Here is a tiny trained network, its code and every weight. The questions are about switching its units off for an input and a class, where a switched-off unit gives its printed mean instead of its output.

import numpy as np


def w(rows, s, z=0):
    codes = np.array(rows[::2]) - 128.0
    scale = np.full(codes.shape[1], s)
    scale[-1] = z or s
    return codes * scale


def norm(h):
    return h / np.sqrt((h * h).mean(-1, keepdims=True) + 1e-5)


def f(y):
    return np.maximum(y, 0)


def log_softmax(a):
    a = a - a.max(-1, keepdims=True)
    return a - np.log(np.exp(a).sum(-1, keepdims=True))


def net(x, mask):
    res = np.array(x, float).reshape(1, 4) / 4 @ E
    u = 0
    for l in range(2):
        y = f(norm(res) @ A[l][:, :-1].T + A[l][:, -1])
        res = res + np.where(mask[u : u + 6], y, B[l][:, -1]) @ B[l][:, :-1]
        u += 6
    return log_softmax(norm(res)[-1] @ U[:, :-1].T + U[:, -1])


A, B = {}, {}
E = w([
[194,222,136,190,29,144,76,86,195,138,213,91],'x0',
[81,72,193,245,150,172,108,233,89,181,137,84],'x1',
[112,151,121,119,125,136,136,138,111,97,134,120],'x2',
[138,163,137,125,138,130,133,133,117,126,146,161],'x3',
],0.011)
A[0] = w([
[158,102,132,57,173,79,110,102,93,123,53,158,168],'L0N0',
[100,121,107,99,167,168,86,128,142,127,131,98,147],'L0N1',
[187,100,22,58,148,60,157,133,119,71,75,174,81],'L0N2',
[86,157,56,82,124,89,141,2,128,144,195,117,152],'L0N3',
[155,130,72,68,128,143,165,21,216,120,170,95,104],'L0N4',
[108,175,45,171,140,152,164,147,135,154,79,129,3],'L0N5',
],0.0089,0.0064)
B[0] = w([
[72,105,103,39,130,173,175,12,113,74,133,103,254],'L0N0',
[81,172,123,127,89,100,137,135,147,109,132,249,156],'L0N1',
[135,77,118,67,137,122,179,88,181,61,133,83,251],'L0N2',
[157,133,108,223,178,58,105,177,163,146,136,168,249],'L0N3',
[207,197,155,169,88,57,108,187,40,112,146,147,249],'L0N4',
[184,166,187,155,138,132,124,140,162,100,182,76,128],'L0N5',
],0.011,0.0085)
A[1] = w([
[66,179,79,117,170,130,123,89,200,128,127,156,2],'L1N0',
[102,83,157,86,178,91,170,169,112,94,180,174,200],'L1N1',
[35,76,134,107,168,151,177,155,44,163,98,158,25],'L1N2',
[98,168,159,145,56,250,119,100,178,162,176,80,66],'L1N3',
[102,73,171,89,172,181,135,194,69,99,118,184,27],'L1N4',
[113,71,149,130,173,72,203,161,74,123,107,175,78],'L1N5',
],0.012,0.0033)
B[1] = w([
[202,109,82,93,62,54,192,118,129,41,158,140,152],'L1N0',
[46,50,158,99,85,142,107,67,180,153,60,95,244],'L1N1',
[208,193,151,170,171,101,63,238,59,187,176,204,254],'L1N2',
[94,63,230,96,38,221,227,189,183,71,123,25,204],'L1N3',
[196,160,122,186,150,147,119,120,86,211,111,131,219],'L1N4',
[41,101,70,114,245,172,112,148,134,185,60,147,229],'L1N5',
],0.011)
U = w([
[64,35,43,55,203,89,209,12,170,11,67,163,213],'0',
[83,57,214,221,34,207,219,215,170,108,184,30,159],'1',
[77,57,97,178,236,178,108,188,36,228,64,182,160],'2',
[36,138,38,109,36,185,47,78,78,134,190,90,2],'3',
[21,160,59,84,43,165,67,81,129,151,232,145,2],'4',
[208,185,93,215,49,17,106,111,170,47,202,184,234],'5',
],0.011,0.0065)

Each question gives the input, the list of numbers given to net, and the class t.
The units are the neurons (one row each of A and B). Each row of codes is followed by its name. A weight is (code - 128) times the scale printed after its matrix; where a second scale follows, it is the last column's (A, B and U).
mask holds one flag per neuron, layer by layer. A switched-off neuron (its flag False) gives its mean, the last column of its row in B, instead of its output. The means were averaged over made-up inputs and are rounded, as every weight is.
A unit's drop is (log p(t) with every unit on - log p(t) with that unit switched off) / (log p(t) with every unit on - log p(t) with every unit switched off).
The circuit of an input: a set's keep is (log p(t) with only the set's units on - log p(t) with every unit switched off) / (log p(t) with every unit on - log p(t) with every unit switched off). Starting from all 12 units, units are removed one at a time, each time the one whose removal leaves the highest keep (on an exact tie, the one counted first), for as long as the keep stays at least 0.8.
circuit, biggest first: the units of the circuit, biggest drop first
unit that matters most: the unit with the biggest drop
top k neurons: the k neurons with the biggest drops, biggest first
drop when u is switched off: that unit's drop, to one decimal
input [3,2,-8,8], class 1: unit that matters most	L0N3
input [1,-7,-2,1], class 5: top 2 neurons	(L0N4, L0N3)
input [-7,0,1,-7], class 0: top 3 neurons	(L0N0, L0N2, L0N4)
input [-7,0,0,-3], class 0: top 3 neurons	(L0N0, L0N2, L0N4)
input [1,1,-3,3], class 1: top 2 neurons	(L0N4, L0N3)
input [1,2,-2,6], class 1: top 2 neurons	(L0N3, L0N4)
input [0,-2,-5,-1], class 0: top 3 neurons	(L0N0, L1N2, L0N2)
input [1,-7,2,1], class 5: top 2 neurons	(L0N4, L0N3)
input [1,1,5,4], class 1: top 2 neurons	(L0N4, L0N3)
input [2,-6,2,-4], class 5: drop when L0N4 is switched off	0.2
input [1,-5,6,-4], class 5: drop when L0N4 is switched off	0.6
input [2,-7,3,1], class 5: drop when L0N4 is switched off	0.4
input [-6,-1,-4,-5], class 0: drop when L0N0 is switched off	0.1
input [1,-4,-7,0], class 5: circuit, biggest first	(L0N4)
